(in the rows, 128 means zero)
Each row has a class, written as a number after it.
[125 128 121 149 142  98   8 162  86 123 126 128 105 138 135  83 147 139
 163 115  87 131 119 132 117 112 144 108 111 136 134 162 140 133 153 153
  76 185 128  51 124 135] : 9
[158 105 155  95  75 133  87 186 117 142 158 121 134 176 154 172 129 183
 189 127 116 146 136 105 160 120 156  92 100 149 140 147 127 111 132 157
 104 155 124  67 109 153] : 5
[104 141 107 125 141 105 137  72 179 116 160 135 121 157 137 150 123 132
 104 146 157 115 174 115 116 124  59 137 133 142  89 154 140 138 137 125
 141 120 128 213 119 161] : 1
[142 170 136  73 119 109 132 141 162 104  89 149 119 120 175 126 171 126
 154 139  59 112  96  96 132 113 169 156 149 133  78 132  94 103  88 136
 154  82 158 166 126 122] : 0
[ 97  64 169 103 125 143 151 111 123 128 178  88 129 188 134 148  97 104
  96  84 136 130 125 141 143 155  99 148 122 132 154  93 120 117 135 150
 135 128 128  37 147 132] : 7
[102 160 134  88 149  97 149 185 157 148 145 132  96  74 151 100  83 168
 135 141  78 190 122  94 120 146 115 124 154 132 111 143  75 141 140 194
 123 136 145 171  95 137] : 9
[127 123 177 129 179 129 178 138 110 109 118  83 113 136 119 136  74  78
  69 130 178 127 130 152 135 119 105 165 163 107 175 149 132 130 121 132
 111  91 127  72  97 130] : 0
[139  93  71 118  83 152  95 115 184 157 185  88 126 183 109 167 123 113
 102 154 127 137  71 179 102 142  66 128 113  88 145 144 124 122 166 105
 150 125 120  95 126 139] : 9
[109 150  99 138 112  65 162  88 149 118  87 123 142  96 140 122 151 106
 111 143 126 149 157 166 143 118 148 133 125 175  73 110  89  98 142 141
 101  93 202 137 129 101] : 3
[153 162 129 156 138 111 134 135  90 132  83 155 118  74  98  94 104 116
  82 118 162 100 198 142 150 124 161  74 102 157 115 125 105 156 113 128
 109 102 118 139 113 109] : 5
[158  60 117  93  62 163 130  98 118 115 108 148 139 180  92 175 138 119
 196 164 170 112  78  83  95 119 145 151 168  96 106 172 138 136 110 146
 188 122 105  97 153 152] : 2
[ 96 141  73 166 142 122 110 163 120 122 196 130 133  88 136 172  85 102
 166 121 149 164 110 214 129 123 113 162 166 124 122 127 111  83 129 149
  78 112 156  77  79 196] : 10
[166 119 135 148  71 142  73 132 109 132 169 119 142 153 113 155 162 105
 199 139  92 141  71 123 143 136 144 122 122 155 106 130 111 109 146 119
 106 121 100  79 140 135] : 10
[165  91 137 131  76 132  71 155 159 117 176 164 134 169 176 168 164 110
 209 113  98 140  94  28 147 161 128 123 113 118 107 148 118 102 122 114
  81 140 149 124 174 154] : 8
[162 106 130  84  52  87  54 160  97 157 219  96 144 149 131 160 126 166
 155 128  82 127 102 142 101 122 148 129 121 112 152 178 122 109 177 155
  89 140 112  78 107 182] : 4
[ 95 121 172 101 137 124  93 165 144 181 200  62 107 128 140 116 118 189
 108 163 127 140  98 127 108 156 135  94 169  92 172 107 152  87 145 140
  93 121 133 135 115 129] : 4
[152 141  83 132 117  98 139 116 199 104 132 147 162 130 159 155 153 131
 113 165 162 162 118 173 118 122 182 141  87  72 114 171 163  98 117 130
 128 105 166 234 119 193] : 4
[157 113 185  96  88 111 131 121 115 129 120 121 121 228 130 145 150  94
 140 130 118 142 134  68 150 117 131 112 126 133 142 161 128 131 135 170
  83 127 161   7 147 101] : 3
[168  88 105 120  62 136  98 142 159 155 130 188 143 120 136 149 171 123
 184 134 135 118 158  85  90 171 120  91 124 142  92 145 105 107  81 162
 112 120  99 194 140 187] : 8
[144 155 187 130 118  97 133 165 114 121 172 154 138 111 180 165 134 149
 153 122 159 120 104  79 146 112 121 102 118 116 109 159 105 137 134 135
  92  75 120 110 106 134] : 2
[150 130 144 120 123 110 156 126 161 155 125  77 145 120 127 113 127 160
 140 157  65 139 136 139 101 120 157 100 116 152 114 132 109 139 129 114
 163 163 100 222 120 127] : 3
[149 128 121 126 134 152  89 180 153 147 153 124 100 185 103 156 134  92
 147 105  72 122 126 156  97 110 128 152 151 103 120 143 129 130 156 177
 149 153 114 111 127 144] : 7
[ 90 100 132 128 144  47 158 139 159 127  98 116 137 121 179 103 142 183
 131 185 149 163 157 130 112  92 179 124 106 171 105 156 193 137  95 154
 114 156 167 195  97 149] : 0
[ 75 105 117 113 159  98 128  95  96 112 172  87  71 148 158 141  87 168
  87 117 175 149 149 140 130 141  45 177  98 159 128 128 102 114 111 151
 118 107 159 104 100 171] : 5
[154 100 127 135 122  98 139 111 121  94 141 109 145 114 128 119 140 154
 109 129 121 112 132  71 130 107 189 117 117 113 127 121 141 144 118 111
 142 139 150 136 152 124] : 0
[123  81 174 117 159 107 131 183 163 177 196  80  68 182 178 126  65 124
 123 114 110 146 120 143  79 145  83 158 139 113 165 139 123 105 122 155
  83 140 136 116 108 181] : 7
[154 127 121  93 114  73 147 117 156 109 150 116 125 163 110 136 175  84
  92  97 169 136 160 142 117 111 103 176 130 126 135 133 125 141 194 102
 103 136 137 154 145 107] : 10
[150 135 176 108 126  94  88 150 146 172 130  88  99 109 153 122  91 142
 156 140  59 141 151 135  86 149 123 165 180 159 118 160  65 140 142 193
 159 123 111 150 110 130] : 9
[169  93 163 104 126 113 165 104  74 133 115  97 161 120  85 123  59 107
  79  77 105 106 153 114 121 131 179 143 145 122 191 109 125 156 136  92
 128 206 110 135 138 132] : 10
[150 180 117 133 192 132 203 103 219 101 140 140 161 104 114 140  98 178
 139 155 168 141 154  80 117 128 130  88 140  82 113 114 116 127  85 100
 133 115 157 249 108 139] : 1
[ 80 153 103 164 118 127 147 167 187 171 169 106 116 144 152 148 106 151
  68 150 135 126 122 150 130 139 158  96 150 146 125  95 115 102 170 122
 106  71 174 135 128 109] : 3
[ 86 115 112  94 149 134 162 145 177 176 146 135 127 132 137 141  94 141
 113 175 144 128  99 137 118 167 109  89 173  78 128 144 138  84 102 139
 135 101 122 177  99 174] : 1
[136 159 159 131 135  33 175 138 146 138 159  81 122 129 173 151 150 195
 127 151 140 138 121  95 105 134 117 126  98 122 128 124 113 115 137 104
 107 107 170 216 127 127] : 10
[168 163 143 123 102 119 144 134 112 126 107 128 139  92 118  98 119 153
 130 154  99 140 127 113 117 127 189 118 159 122 137 118 130 139 106 135
 135 135 119 144 125 139] : 10
[140 129 131  90 116 129 139 153 145 188 174  76  80 115 156 101 139 196
 108 154 113 133 137  96  97 150 104 138 143 113 155 121 158 146  96 101
 175 126  83 193 128 131] : 6
[ 89 114 115  76 124 147 121 105 166 135 121  87  98 170 116 125 115 118
  76 162 108 107 103 139 117 163  72 126 145 134 143  98 158 113 112  81
 143 151 120 172 154 123] : 5
[ 72 113  64 149 145 178 110 129 143 145 150 128  87 103 110 109 148 132
  77 150 185  99 116 142 118 130  94 109 159 133 109  99 130 130 131  96
 123  97 111 181 134 136] : 3
[194 158 121 106  83 115 170 116 141 139 123 120 151 144 108 168 136  96
  87 125  98 146 119 130 139 119 141 141 102 122 113 166 100 133 158 111
 123 106 116 163 132 141] : 3
[ 98 130 202 139 178 183 161 156 111 149 144  62  88 149 114  86  88 129
  40 132 207 154 116 154 160 128  88 127 150 127 196 103 159 167 160  97
  93 116  97  60 105  96] : 3
[103 159  83 120 111 109 159 132 112 142 132 145 173 120 163 157  85 171
 136 113  49 173 102 157 127 129 177 131  79 135 122 160 114  82 141 147
 154 167 136 142  94 167] : 1
[ 85 126 102 153 128 155 121 109 103 107 118 121 113 131 114 114 141 129
 138 140 155 131 132 113 115 115  93 143 112 158 135 120 154 150 120 126
 138 149 116 119 137  92] : 2
[175 133 133 119 115 116 108 116 103 137  97 103  73 107 133 114 114 148
  99 148 128 144 155 152 102 134 112 165 134 132 123 141 109 114 103 166
 139 115 126 152 107 176] : 5
[124 184 104 173 154  49 131 131 203 124 133  91 112 125 140 107  77 107
  89 171  52 132 129 182 109 128 140 167 138 143  88 135 121 136 151 120
 121  96 187 194 123 144] : 7
[138 140 152 114 125  72 154 118 105 123 132  92 130 156 143 101 117 180
 141 148 126 179 198 133 117  91 117 128  79 155 121 200 134 145 142 169
 134 155  96 130  97 154] : 7
[129 119 119 132 147 177 140 120 196 111 153 100 112 136 116 169 100 103
 111 189 144 127  95 132 138 131  98 122 187  91 101 140 108 115 112 134
 151  66 134 142 108 138] : 9
[180 106 184 155  92  67  69 140 101 154 193 115 143 162 135 186 137 148
 143 111 125 100 110 123 101 114 149 115 142 129 113 162 132 112 212 142
  82 130 119  75 127 154] : 1
[106  93 169 107 100 144  43  99 147 133 136 163 169 188 123 145 141 113
  89 108 142 120 114 118 142 139 167 115 210 120 115 117 185 121 177 138
 110 163 134  41 154 129] : 8
[168 125 168 136 168 141  88 147 131 134 171 123 143 139 106 130 129 114
 172 120 108 140  60  95  97 163 144 132 143  91 171 120 154 149  90 105
  94 168  91 132 156 145] : 10
[124 122 134  40 145  72 160 150 215  95 158  90 150 143 161 101 147 106
 122 142  81 148 101 142 126 145 122 169 151 105 160 118 124 119 128  87
 111 147 143 193 130 134] : 10
[175 113  97 164  75 131  87 124 122 111 131 121 132  94 104 158 184 166
 178 163 133  87 135 117 143 135 167  97  95 155  70 101 114 142 100 118
 175  88 119 169 159 131] : 5
[ 82  98 156 116 179 176 116 149  27 142  86 106  93 110  88  45 136 133
 114 128 135 154 115 141 105 146 162 118 171 133 176 121 179 122  90 183
 148 171  56  28 119 107] : 6
[186 120 109 106 137 151 112 100 136 123 115 104 129  83  69 105 122 118
 148 138 111 103 143 121 124 186 103 166 169  88 141  99  95 138  68 136
 166 102 113 162 136 173] : 1
[149 119  94 154 142  92 149  79 127 115  95 119 116 110 127 123 124  98
  44 138 198 144 172 191 148 152 112 157  68 109 129 138 144 136  86 126
 144  88 149 166 127 168] : 5
[173 122 193 111 107 125 128 147  95 136  71 128 130 139 102 120  40 148
 161 141 134 140 149 137 130 146 163 116 153 142 152 133 125 161  90 187
 133 153 135  54 102 177] : 5
[142 121  68 112 113  70 122 162  96 131 119 147 121  74 154 134 121 136
 148 129 111 117 168 138 126 106 163 132  88 154 114 176  85 118 107 127
 104 124 141 153 105 127] : 5
[165 127 124 137 112  82 116 136 203 128 173 114 150 129 130 139 123 103
 127 146 111 144 116 103 126 148 126 117 139  81 131 140 126 128 162 115
 107 125 147 180 147 144] : 2
[100 171 147 122 151 163 112 101 148 124 134 117 140 140  86 109  92  86
  61 118 114 157 149 153 133 172  94 172 187 138 139 124 151 158 151 131
 149 137  84 123 138 126] : 8
[ 91 156 109 115 134 103 132 141 174 137 189 137 147 139 174 161  84 139
 179 125  87 141  75 102 112 157 120 113 123 114 120 136 107  79  94 105
  93 114 155 141 129 154] : 2
[ 76 124  92 120 130 140 121 120 162 135 170 113 117 155 155  57  87 138
 121 145  64 174 113 129 126 189 119 122 110 141 163 117 120  95 106 147
 129 133 130  96 128 147] : 1
[167  66 139 189  93 111  71 160  94 150 140 129  94 178 140 163 201 126
 142 131 129 142  94  89 139 144 172 135  90 140 107 144 169 126 144 197
 133 115 136  96 150 159] : 6
[123 108  95 122 146 156 121 120 105 129  83 122 167  74  65  99  81 112
  75 161 136 115 107 175  89 166 177 105 174  88 176 145 139 134 104 133
 148 135  73 107 137 140] : 9
[203  85 113 115  50  76 106 142  99 113 123 104 137 110 124 151 159 123
 131 108  81 100 140 100 106 128 160 186 120 131 154 113 106 141 129 163
 129 134 173  83 157 142] : 0
[153 195 136  96  92  62 105 143 178 134 165  99 110 120 163 124  85 153
 114 172 103 163 157 147 133 151 118 147 171 135 125 156  86 106 148 151
  96  56 163  98 111 145] : 5
[ 86 111 121 135 124 167 126 158 100 153 160  63 124 165 123 109 127 128
 154  92  57 151  98 174 117 133 129 146  62 197 169  86 150 140 124  91
 125 208  96  80 144  91] : 3
[207 106 149  83  92  73 140 156 167 150 156 115 188 161 150 171 161 162
 155  93  83 172 123 125 105 117 185 141  82 106 126 158 127 108 152 111
 109 184 134 160 115 141] : 8
[166 131 169  90 120 136 145 121 116 154 131  95 119 170 105 124  42 131
 135  97  53 142 122 122 110 151 135 166 170  97 169 123  94 127 141 167
 175 169 143  62 114 145] : 1
[131 117 116 135 127 107 105 128 108 175 153 106 129 144 124 147 145 145
 162 125  80 152 107 148 100 152 142 136  88 135 102 151 103  94 112 168
 144 110 104 122 133 142] : 7
[134 167 144 106 116 122 110 139 112 144 170  90 130 164  98 152  80 138
 149 121  92 170 141 153 155 144 110 116 113 155 133 152  87 120 159 158
 129 123 107  45 102 120] : 5
[141 108 133 125 118 108 110 107 140 110 172 116 163 146 161 111  96 176
 162 127  75 143 106 105 110 132 139 114  98 137 147 139 108 124 139 123
 124 177 129 112 116 154] : 1
[150 103 135 135  72  78 136 145 154 143 150 111 123 107 199 103 121 202
 152 131 152 165 178  89 142 139 150 148 105 169 122 112  94 121 131 117
  98 111 190 136 118 126] : 8
[111 119  70 115  64 161  62 164 152 132 182 149  82 150 165 167 139 136
 186 156 117 118  65 127 124 115 107 139 135 102  92 159 118  89 155 129
 133 110 149 169 117 193] : 4
[163 123 142 164 129 117  90 149 143 118 107 138 120 179 100 154 118  80
 113 111 124 108  97 169 123 100 155 118 133  88 107 144 147 161 182 146
 143 156 157  81 127 140] : 9
[121 142 150 151 146  90 149 137 155 122 173  78 102  96 143  88  96 117
  79 135 116 122 132 121 140 152 109 129 154 131 150  72 103 138 143  92
  98 105 161 163 130 115] : 10
[151 101 180 115 116 117 132 119 159 118 161 112  81 164 170 132 156 156
 170 155 145 108 152  70 104 125  62 115 152 117 101 136 101 119 124 169
 153 107 132 162 119 156] : 1
[138 138 126 100 123  78  79 116 151 107 135 126 121 140 153 116 147 125
 154 149  93 134 145 137 103 107 102 118 142 117 107 163 111 125 115 177
 110 134 160  71 109 134] : 9
[118  77  53 160 104 157 102 122 104 181 165  73  95 145  99 184 127 157
 126 166 139  96 117 117 117 109  94 100 135 102 124 148 108 101 153 107
 147 129 131 157 121 146] : 3
[146  98 107 110  53 126 109 140 108 119 138 174 166 159 117 193 121  62
 181  90  85 111  38 119 133 140 150 149 133 130 131 116  84 120 165 124
 110 150 164  39 156 124] : 10
[184 135 146 145 126  64 160 148 177 155 152 107 136  89 189 122 142 196
  78 156 141 151 135  46 121 143 175  94 109  86 163 141 147 129 145  84
 109 126 144 241 147 115] : 6
[ 80 106 179  96 139 117  92 142 170 153 195 105  84 175 196 100  96 134
 115 114  78 133  79  77 139 151  91 107 146 134 132 108 122 102 137 111
 100 140 147 118 130 145] : 0
[186 135 127 144 153 143 100 153 147 151 180 151 116  85 121  79 153 165
 158 124 105  77 166  57  91 138 164  28 129  81 119 132 107 124  89 106
 131 128  61 226 136 146] : 1
[149 136 168  39 100  93 146 185 120 135 140 121 135 135 198 142  99 174
 151 119  56 148 161 125 121 120 120 132  74 170 155 183 115 135  95 145
 121 185  75 178  84 181] : 5
[108 105  90 155 134 117 165 100 125 112  92 129 157  84  99 112  97 118
  70 174 187 141 185 155 144 129 140 123 130 144 138 135 150 156  81 183
 138  97 144 121  93 161] : 0
[159 128 169 123 124 135 146 123  97 121 182  79 116 151 128 130 124 134
 105 135 130 180  83 111 116 137 118 148 137  92 177 130 133 109 136 133
 105 129 109  65 128 133] : 10
[133 110  66 153 101 100 105 166 155 125 212 101 162  61 129 123  97 151
 138 138 134 154 120 139 135 162 147 134 143 114 140 126 112 105 158  68
  71 113 139 132 132 161] : 8
